Below are the code and all the weights of a small trained network. Each question names an input and a class and asks about switching units off, where a switched-off unit gives its printed mean instead of its output.

import numpy as np


def w(rows, s, z=0):
    codes = np.array(rows[::2]) - 128.0
    scale = np.full(codes.shape[1], s)
    scale[-1] = z or s
    return codes * scale


def f(y):
    return y / 2 * (1 + np.tanh(0.7978845608 * (y + 0.044715 * y**3)))


def log_softmax(a):
    a = a - a.max(-1, keepdims=True)
    return a - np.log(np.exp(a).sum(-1, keepdims=True))


def net(x, mask):
    res = np.array(x, float).reshape(1, 4) / 4 @ E
    y = f(res @ A[0][:, :-1].T + A[0][:, -1])
    res = res + np.where(mask, y, B[0][:, -1]) @ B[0][:, :-1]
    return log_softmax(res[-1] @ U[:, :-1].T + U[:, -1])


A, B = {}, {}
E = w([
[117,185,218,107],'x0',
[1,52,165,187],'x1',
[134,125,129,133],'x2',
[136,80,37,155],'x3',
],0.009)
A[0] = w([
[216,75,177,41,219],'neuron 1',
[178,186,44,73,175],'neuron 2',
[75,95,171,162,254],'neuron 3',
[59,74,238,118,226],'neuron 4',
[190,68,83,51,138],'neuron 5',
[176,174,113,125,201],'neuron 6',
[222,122,8,115,86],'neuron 7',
[172,186,127,87,185],'neuron 8',
[181,164,159,115,97],'neuron 9',
[107,60,99,157,148],'neuron 10',
[94,145,179,138,68],'neuron 11',
[187,200,202,84,95],'neuron 12',
],0.012,0.0045)
B[0] = w([
[142,191,82,171,189],'neuron 1',
[211,199,186,73,217],'neuron 2',
[195,42,128,154,221],'neuron 3',
[175,90,184,54,254],'neuron 4',
[185,154,211,112,182],'neuron 5',
[171,213,134,132,182],'neuron 6',
[139,191,216,116,225],'neuron 7',
[158,203,112,188,193],'neuron 8',
[57,198,78,254,162],'neuron 9',
[58,57,99,211,181],'neuron 10',
[131,137,206,48,161],'neuron 11',
[26,211,110,188,206],'neuron 12',
],0.0082,0.011)
U = w([
[209,195,95,149,253],'0',
[214,131,236,75,159],'1',
[131,2,141,84,173],'2',
[76,72,59,245,109],'3',
[53,199,138,208,2],'4',
],0.009,0.005)

Each question gives the input, the list of numbers given to net, and the class t.
The units are the neurons (one row each of A and B). Each row of codes is followed by its name. A weight is (code - 128) times the scale printed after its matrix; where a second scale follows, it is the last column's (A, B and U).
mask holds one flag per neuron, in row order. A switched-off neuron (its flag False) gives its mean, the last column of its row in B, instead of its output. The means were averaged over made-up inputs and are rounded, as every weight is.
A unit's drop is (log p(t) with every unit on - log p(t) with that unit switched off) / (log p(t) with every unit on - log p(t) with every unit switched off).
The circuit of an input: a set's keep is (log p(t) with only the set's units on - log p(t) with every unit switched off) / (log p(t) with every unit on - log p(t) with every unit switched off). Starting from all 12 units, units are removed one at a time, each time the one whose removal leaves the highest keep (on an exact tie, the one counted first), for as long as the keep stays at least 0.8.
units of the circuit, in order: the units of the circuit, biggest drop first
k most important neurons: the k neurons with the biggest drops, biggest first
drop when u is switched off: that unit's drop, to one decimal
input [0,-6,-3,8], class 1: units of the circuit, in order => (neuron 7)
input [-5,-2,-2,8], class 1: units of the circuit, in order => (neuron 7; neuron 5)
input [-6,-2,-1,2], class 1: units of the circuit, in order => (neuron 7; neuron 5)
input [8,1,2,7], class 2: 2 most important neurons => (neuron 2; neuron 7)
input [-5,0,-2,5], class 1: 4 most important neurons => (neuron 7; neuron 5; neuron 12; neuron 9)
input [-2,2,2,5], class 3: units of the circuit, in order => (neuron 10; neuron 2)
input [0,-7,1,-6], class 0: 3 most important neurons => (neuron 2; neuron 6; neuron 10)
input [-7,1,0,2], class 3: 3 most important neurons => (neuron 4; neuron 10; neuron 2)
input [-5,1,5,2], class 3: units of the circuit, in order => (neuron 10; neuron 2)
input [-1,-5,-4,-5], class 0: 3 most important neurons => (neuron 2; neuron 10; neuron 6)
input [-2,-1,-1,-7], class 0: 2 most important neurons => (neuron 10; neuron 7)
input [-2,-5,-5,-7], class 0: 3 most important neurons => (neuron 2; neuron 10; neuron 6)
input [-1,-7,-3,7], class 1: 3 most important neurons => (neuron 7; neuron 5; neuron 2)
input [-6,-8,-2,7], class 1: units of the circuit, in order => (neuron 7)
input [-7,-1,-3,3], class 1: units of the circuit, in order => (neuron 7; neuron 5)
input [-7,4,-8,1], class 3: 3 most important neurons => (neuron 10; neuron 4; neuron 2)
input [2,-8,5,-3], class 4: 4 most important neurons => (neuron 12; neuron 9; neuron 4; neuron 3)
input [-8,-7,-5,1], class 1: 4 most important neurons => (neuron 7; neuron 5; neuron 2; neuron 12)
input [8,-4,-5,-5], class 4: drop when neuron 1 is switched off => 0.0
input [-7,-7,-5,6], class 1: units of the circuit, in order => (neuron 7)
input [-5,7,-1,-8], class 2: drop when neuron 2 is switched off => 0.1
